Here is a tiny trained network, its code and every weight. The questions are about switching its units off for an input and a target symbol, where a switched-off unit gives its printed mean instead of its output.

import numpy as np


def w(rows, s, z=0):
    codes = np.array(rows[::2]) - 128.0
    scale = np.full(codes.shape[1], s)
    scale[-1] = z or s
    return codes * scale


def norm(h):
    return h / np.sqrt((h * h).mean(-1, keepdims=True) + 1e-5)


def f(y):
    return y / 2 * (1 + np.tanh(0.7978845608 * (y + 0.044715 * y**3)))


def softmax(a):
    e = np.exp(a - a.max(-1, keepdims=True))
    return e / e.sum(-1, keepdims=True)


def log_softmax(a):
    a = a - a.max(-1, keepdims=True)
    return a - np.log(np.exp(a).sum(-1, keepdims=True))


def net(x, mask):
    ids = ['ΓΔΛΞβεηω'.index(c) for c in x.split()]
    T = len(ids)
    res = E[ids] + P[:T]
    u = 0
    for l in range(3):
        q, k, v = (norm(res) @ M[l].T for M in (Q, K, V))
        z = softmax(np.where(np.tri(T) > 0, q @ k.T / 3**0.5, -1e9)) @ v
        res = res + np.where(mask[u], z, O[l][:, -1]) @ O[l][:, :-1]
        u += 1
        y = f(norm(res) @ A[l][:, :-1].T + A[l][:, -1])
        res = res + np.where(mask[u : u + 12], y, B[l][:, -1]) @ B[l][:, :-1]
        u += 12
    return log_softmax(norm(res)[-1] @ U[:, :-1].T + U[:, -1])


Q, K, V, O, A, B = {}, {}, {}, {}, {}, {}
E = w([
[98,221,50,98,199,172,169,179,77,131,147],'Γ',
[123,98,93,94,89,6,105,138,172,142,96],'Δ',
[169,44,224,93,87,169,173,114,11,25,127],'Λ',
[118,219,164,199,105,145,122,144,128,245,103],'Ξ',
[137,190,123,235,169,138,86,212,56,72,134],'β',
[224,199,179,182,75,136,227,92,213,116,156],'ε',
[130,43,222,128,76,157,134,77,131,228,153],'η',
[109,33,96,173,172,252,128,198,132,127,240],'ω',
],0.016)
P = w([
[86,86,55,168,73,22,234,17,41,181,114],'0',
[90,95,73,101,50,51,171,130,40,176,153],'1',
[133,118,123,97,127,2,170,149,100,164,161],'2',
[152,140,126,82,153,48,165,168,150,153,144],'3',
[175,186,153,67,181,65,134,178,197,147,151],'4',
[182,226,160,46,207,119,90,188,229,144,126],'5',
[211,240,161,6,221,147,69,173,241,138,166],'6',
],0.0073)
Q[0] = w([
[202,91,251,99,133,172,166,128,127,56,193],'L0H1',
[101,104,198,174,117,114,85,91,105,241,79],'L0H1',
[141,155,119,215,143,220,114,148,103,133,155],'L0H1',
],0.025)
K[0] = w([
[147,4,171,122,115,209,145,140,171,75,203],'L0H1',
[132,114,184,165,50,76,132,54,116,216,88],'L0H1',
[184,233,196,128,150,184,126,163,62,144,172],'L0H1',
],0.021)
V[0] = w([
[118,66,151,161,148,103,55,149,190,160,154],'L0H1',
[102,107,18,254,50,32,187,93,91,132,91],'L0H1',
[61,129,25,125,241,151,136,199,236,165,223],'L0H1',
],0.0087)
O[0] = w([
[114,99,104,136,88,150,124,125,156,136,1,86],'L0H1',
[101,186,88,151,171,142,128,26,146,157,142,177],'L0H1',
[246,152,60,104,124,85,109,146,26,161,102,251],'L0H1',
],0.0078,0.0024)
A[0] = w([
[164,137,146,70,197,208,18,68,202,138,170,92],'L0N1',
[139,194,134,47,194,182,126,121,209,78,134,106],'L0N2',
[137,152,188,116,151,159,126,151,114,73,145,194],'L0N3',
[113,69,145,135,106,117,138,120,93,134,167,103],'L0N4',
[160,152,184,114,124,135,101,110,178,217,111,205],'L0N5',
[95,99,153,72,129,135,138,116,126,7,132,5],'L0N6',
[130,152,139,127,82,161,168,129,183,53,133,51],'L0N7',
[130,119,134,109,146,142,164,116,125,51,91,74],'L0N8',
[131,70,174,129,47,136,121,105,129,143,156,117],'L0N9',
[120,136,143,208,154,87,35,143,113,72,110,2],'L0N10',
[132,122,95,124,110,69,106,129,146,125,123,148],'L0N11',
[137,61,83,165,130,129,139,136,145,115,154,52],'L0N12',
],0.016,0.0033)
B[0] = w([
[183,134,87,129,94,33,163,114,234,152,102,155],'L0N1',
[200,98,43,169,149,194,172,128,130,90,100,181],'L0N2',
[72,144,119,138,161,122,137,201,125,123,52,194],'L0N3',
[142,116,137,123,129,91,160,134,129,180,77,160],'L0N4',
[101,214,36,158,89,133,101,155,152,185,108,255],'L0N5',
[34,38,122,92,116,144,137,202,133,156,173,166],'L0N6',
[196,135,199,116,154,101,152,176,109,85,190,199],'L0N7',
[91,51,159,154,154,120,151,170,128,85,97,134],'L0N8',
[139,141,50,179,201,189,172,141,137,166,81,205],'L0N9',
[110,145,140,250,165,58,85,149,185,102,150,155],'L0N10',
[119,132,114,115,118,48,162,157,128,168,83,158],'L0N11',
[151,83,139,155,110,139,57,146,106,137,78,130],'L0N12',
],0.012,0.0095)
Q[1] = w([
[170,171,96,74,98,161,195,52,108,166,100],'L1H1',
[240,179,83,208,116,83,113,169,160,97,112],'L1H1',
[105,160,7,139,127,108,200,221,74,200,102],'L1H1',
],0.017)
K[1] = w([
[144,220,177,120,173,123,77,60,97,43,152],'L1H1',
[213,113,119,27,113,181,72,188,35,159,80],'L1H1',
[249,131,146,64,175,175,147,241,136,50,133],'L1H1',
],0.016)
V[1] = w([
[168,13,112,247,86,112,98,67,101,177,107],'L1H1',
[190,89,164,73,95,138,137,100,10,70,53],'L1H1',
[218,94,87,122,102,162,156,165,211,99,173],'L1H1',
],0.016)
O[1] = w([
[117,92,40,105,81,167,107,90,86,56,99,78],'L1H1',
[126,92,181,73,128,174,69,9,171,151,124,201],'L1H1',
[164,87,131,153,87,99,136,138,100,168,171,254],'L1H1',
],0.013,0.0068)
A[1] = w([
[162,152,134,215,103,77,145,41,94,182,96,150],'L1N1',
[25,158,165,219,110,107,114,87,56,209,115,149],'L1N2',
[157,166,144,85,156,156,191,105,229,32,154,2],'L1N3',
[116,106,219,119,149,167,251,72,27,57,18,89],'L1N4',
[48,70,159,102,150,135,179,168,126,106,139,55],'L1N5',
[112,77,141,160,148,163,83,71,94,43,98,40],'L1N6',
[117,80,149,164,133,131,102,95,130,183,124,158],'L1N7',
[110,103,205,209,150,106,83,162,74,118,64,110],'L1N8',
[59,128,184,80,67,88,109,188,124,135,66,65],'L1N9',
[180,59,118,71,133,152,106,175,139,77,159,76],'L1N10',
[135,182,100,77,165,132,106,220,154,141,149,144],'L1N11',
[105,130,153,52,202,139,137,133,60,140,159,163],'L1N12',
],0.013,0.0033)
B[1] = w([
[170,112,108,39,97,153,125,147,216,105,122,222],'L1N1',
[162,107,154,65,166,149,82,117,110,147,247,201],'L1N2',
[144,143,221,198,88,108,165,135,68,240,191,147],'L1N3',
[7,101,216,67,58,141,135,123,235,42,94,147],'L1N4',
[85,24,111,180,51,145,134,168,218,111,109,163],'L1N5',
[143,181,162,117,58,116,110,136,50,96,53,175],'L1N6',
[150,154,103,67,176,155,117,129,129,120,121,168],'L1N7',
[186,127,85,198,134,79,126,67,197,133,101,163],'L1N8',
[110,156,90,83,158,44,144,125,25,163,110,145],'L1N9',
[90,125,192,97,154,117,86,179,230,194,78,163],'L1N10',
[114,148,182,93,167,126,96,169,183,62,109,254],'L1N11',
[206,99,71,104,141,115,175,178,171,63,170,185],'L1N12',
],0.013,0.0093)
Q[2] = w([
[113,93,124,216,83,116,125,83,110,113,74],'L2H1',
[98,188,4,136,126,78,40,95,204,158,71],'L2H1',
[56,220,191,198,68,95,191,123,152,175,128],'L2H1',
],0.018)
K[2] = w([
[86,154,67,125,137,127,183,164,154,80,152],'L2H1',
[125,153,151,119,122,163,78,175,76,64,14],'L2H1',
[152,111,117,162,118,89,118,251,120,156,145],'L2H1',
],0.025)
V[2] = w([
[149,151,168,216,129,158,68,111,106,46,174],'L2H1',
[90,154,125,133,52,164,26,120,142,174,137],'L2H1',
[165,133,153,158,149,252,158,162,151,199,107],'L2H1',
],0.026)
O[2] = w([
[181,172,160,130,73,107,5,144,176,85,170,2],'L2H1',
[79,234,84,146,169,117,111,207,96,110,158,123],'L2H1',
[158,182,27,109,69,186,144,95,108,39,99,182],'L2H1',
],0.013,0.0073)
A[2] = w([
[155,163,146,74,162,128,97,134,83,135,93,138],'L2N1',
[136,193,101,110,64,165,121,99,166,74,164,124],'L2N2',
[80,99,178,158,126,103,168,129,81,181,138,57],'L2N3',
[139,202,105,192,176,107,103,150,51,127,174,80],'L2N4',
[126,135,208,104,168,176,114,15,171,130,110,1],'L2N5',
[140,67,221,105,135,129,140,98,136,107,170,68],'L2N6',
[164,86,176,169,178,138,74,180,169,178,111,117],'L2N7',
[145,103,148,216,152,65,5,127,200,58,140,34],'L2N8',
[55,203,169,127,173,158,154,170,124,155,204,72],'L2N9',
[65,117,111,58,121,56,134,97,115,137,190,9],'L2N10',
[93,107,32,210,144,197,200,46,25,75,108,77],'L2N11',
[66,118,105,158,200,125,77,107,120,173,114,127],'L2N12',
],0.018,0.004)
B[2] = w([
[124,79,162,169,122,142,149,98,173,175,181,248],'L2N1',
[160,68,150,151,138,108,188,177,116,130,114,231],'L2N2',
[104,130,124,148,142,75,139,76,46,145,142,173],'L2N3',
[115,136,108,64,117,143,102,96,201,142,173,216],'L2N4',
[164,145,178,36,155,96,100,110,156,109,67,187],'L2N5',
[81,150,137,69,152,133,72,65,117,114,116,209],'L2N6',
[124,158,64,140,106,149,151,156,162,138,19,244],'L2N7',
[137,130,132,255,202,82,86,128,133,123,95,255],'L2N8',
[106,169,129,98,75,138,90,180,100,73,175,222],'L2N9',
[125,154,158,171,124,130,139,166,72,147,67,151],'L2N10',
[144,130,4,116,150,214,80,151,95,98,14,232],'L2N11',
[187,122,136,126,140,120,188,126,82,74,176,195],'L2N12',
],0.023,0.0087)
U = w([
[132,155,181,47,160,120,124,90,165,87,87,121],'Γ',
[87,166,152,130,145,67,180,146,54,167,108,142],'Δ',
[2,95,148,136,91,143,177,110,209,85,99,133],'Λ',
[61,217,116,100,74,126,117,173,174,104,180,144],'Ξ',
[111,139,132,217,164,97,70,119,158,87,127,182],'β',
[203,116,152,170,51,132,187,136,149,107,142,104],'ε',
[122,147,46,137,100,200,110,129,89,121,66,175],'η',
[108,113,133,140,108,147,120,102,125,142,163,1],'ω',
],0.0061,0.0015)

Each question gives the input, a string of symbols that net reads in full, and the target symbol t.
The units are the heads (3 rows each of Q, K, V and O) and the neurons (one row each of A and B). Each row of codes is followed by its name. A weight is (code - 128) times the scale printed after its matrix; where a second scale follows, it is the last column's (O, A, B and U).
mask holds one flag per unit, layer by layer, with each layer's heads first. A switched-off unit (its flag False) gives its mean, the last column of its rows in O or B, instead of its output. The means were averaged over made-up inputs and are rounded, as every weight is.
A unit's drop is (log p(t) with every unit on - log p(t) with that unit switched off) / (log p(t) with every unit on - log p(t) with every unit switched off).
The circuit of an input: a set's keep is (log p(t) with only the set's units on - log p(t) with every unit switched off) / (log p(t) with every unit on - log p(t) with every unit switched off). Starting from the 12 units with the biggest drops (on a tie, the unit counted first), units are removed one at a time, each time the one whose removal leaves the highest keep (on an exact tie, the one counted first), for as long as the keep stays at least 0.8.
units of the circuit, in order: the units of the circuit, biggest drop first
unit that matters most: the unit with the biggest drop
top k neurons: the k neurons with the biggest drops, biggest first
top k neurons in layer l: the k neurons of layer l with the biggest drops, biggest first
input β ε ε Δ Ξ ε Ξ, target ε: top 2 neurons	(L0N3; L0N2)
input ε Γ ε η Λ Γ Δ, target Δ: unit that matters most	L1N12
input Λ β ω ω η, target η: units of the circuit, in order	(L2H1; L2N11)
input η Γ η, target Γ: top 2 neurons	(L0N1; L2N5)
input ε η β η, target β: units of the circuit, in order	(L2H1; L2N8; L0N10; L0H1)
input ε Ξ ε Ξ, target ε: top 2 neurons	(L1N2; L0N7)
input ε Δ ε, target Δ: units of the circuit, in order	(L2H1; L2N3)
input Δ ω ω, target ω: top 2 neurons	(L0N9; L0N5)
input β Γ ε ε ε Γ, target ε: top 3 neurons	(L1N3; L1N12; L2N2)
input ε Λ ω Γ Λ η, target Γ: units of the circuit, in order	(L1H1; L2N5)
input Ξ η ε, target ε: units of the circuit, in order	(L0N7; L2H1; L1H1)
input ε Ξ η Γ ε, target Ξ: top 3 neurons	(L1N2; L0N7; L0N9)
input ω η Γ ε η, target Ξ: top 2 neurons	(L0N5; L2N9)
input η Δ ω Γ Δ, target Ξ: unit that matters most	L1H1
input η ε η, target ε: top 4 neurons in layer 0	(L0N1; L0N7; L0N5; L0N2)
input β ε Λ ε, target Λ: top 2 neurons in layer 0	(L0N6; L0N3)
input η Ξ η, target Ξ: top 2 neurons in layer 0	(L0N5; L0N2)
input Γ ω Ξ ω, target Ξ: top 2 neurons	(L1N10; L0N9)
input Ξ η Λ ε ω β ω, target β: top 2 neurons in layer 0	(L0N5; L0N10)
input η ω β ω η ω ω, target β: top 3 neurons in layer 0	(L0N1; L0N5; L0N7)
input η ω Δ Δ Γ ω, target Δ: top 2 neurons	(L0N11; L2N3)
input η β β, target β: top 2 neurons	(L2N8; L0N10)
input η ω β ε Δ ε, target β: top neuron in layer 0	(L0N5)
input ε ω Ξ β η, target β: top 3 neurons	(L0N5; L1N6; L0N10)
input ω Λ Γ Γ β, target β: top 2 neurons	(L0N10; L2N8)
input Γ Ξ Δ Ξ, target Δ: top 2 neurons	(L0N11; L2N3)
input η Γ Δ Ξ Δ Δ Γ, target Δ: top 4 neurons	(L0N5; L1N12; L0N11; L2N3)
input Ξ β ω Ξ ε, target η: top 3 neurons	(L1N10; L1N11; L0N7)
input ε Δ Γ Δ Δ Γ, target Δ: unit that matters most	L2H1
input Ξ Δ Ξ, target Δ: top 2 neurons in layer 0	(L0N11; L0N1)
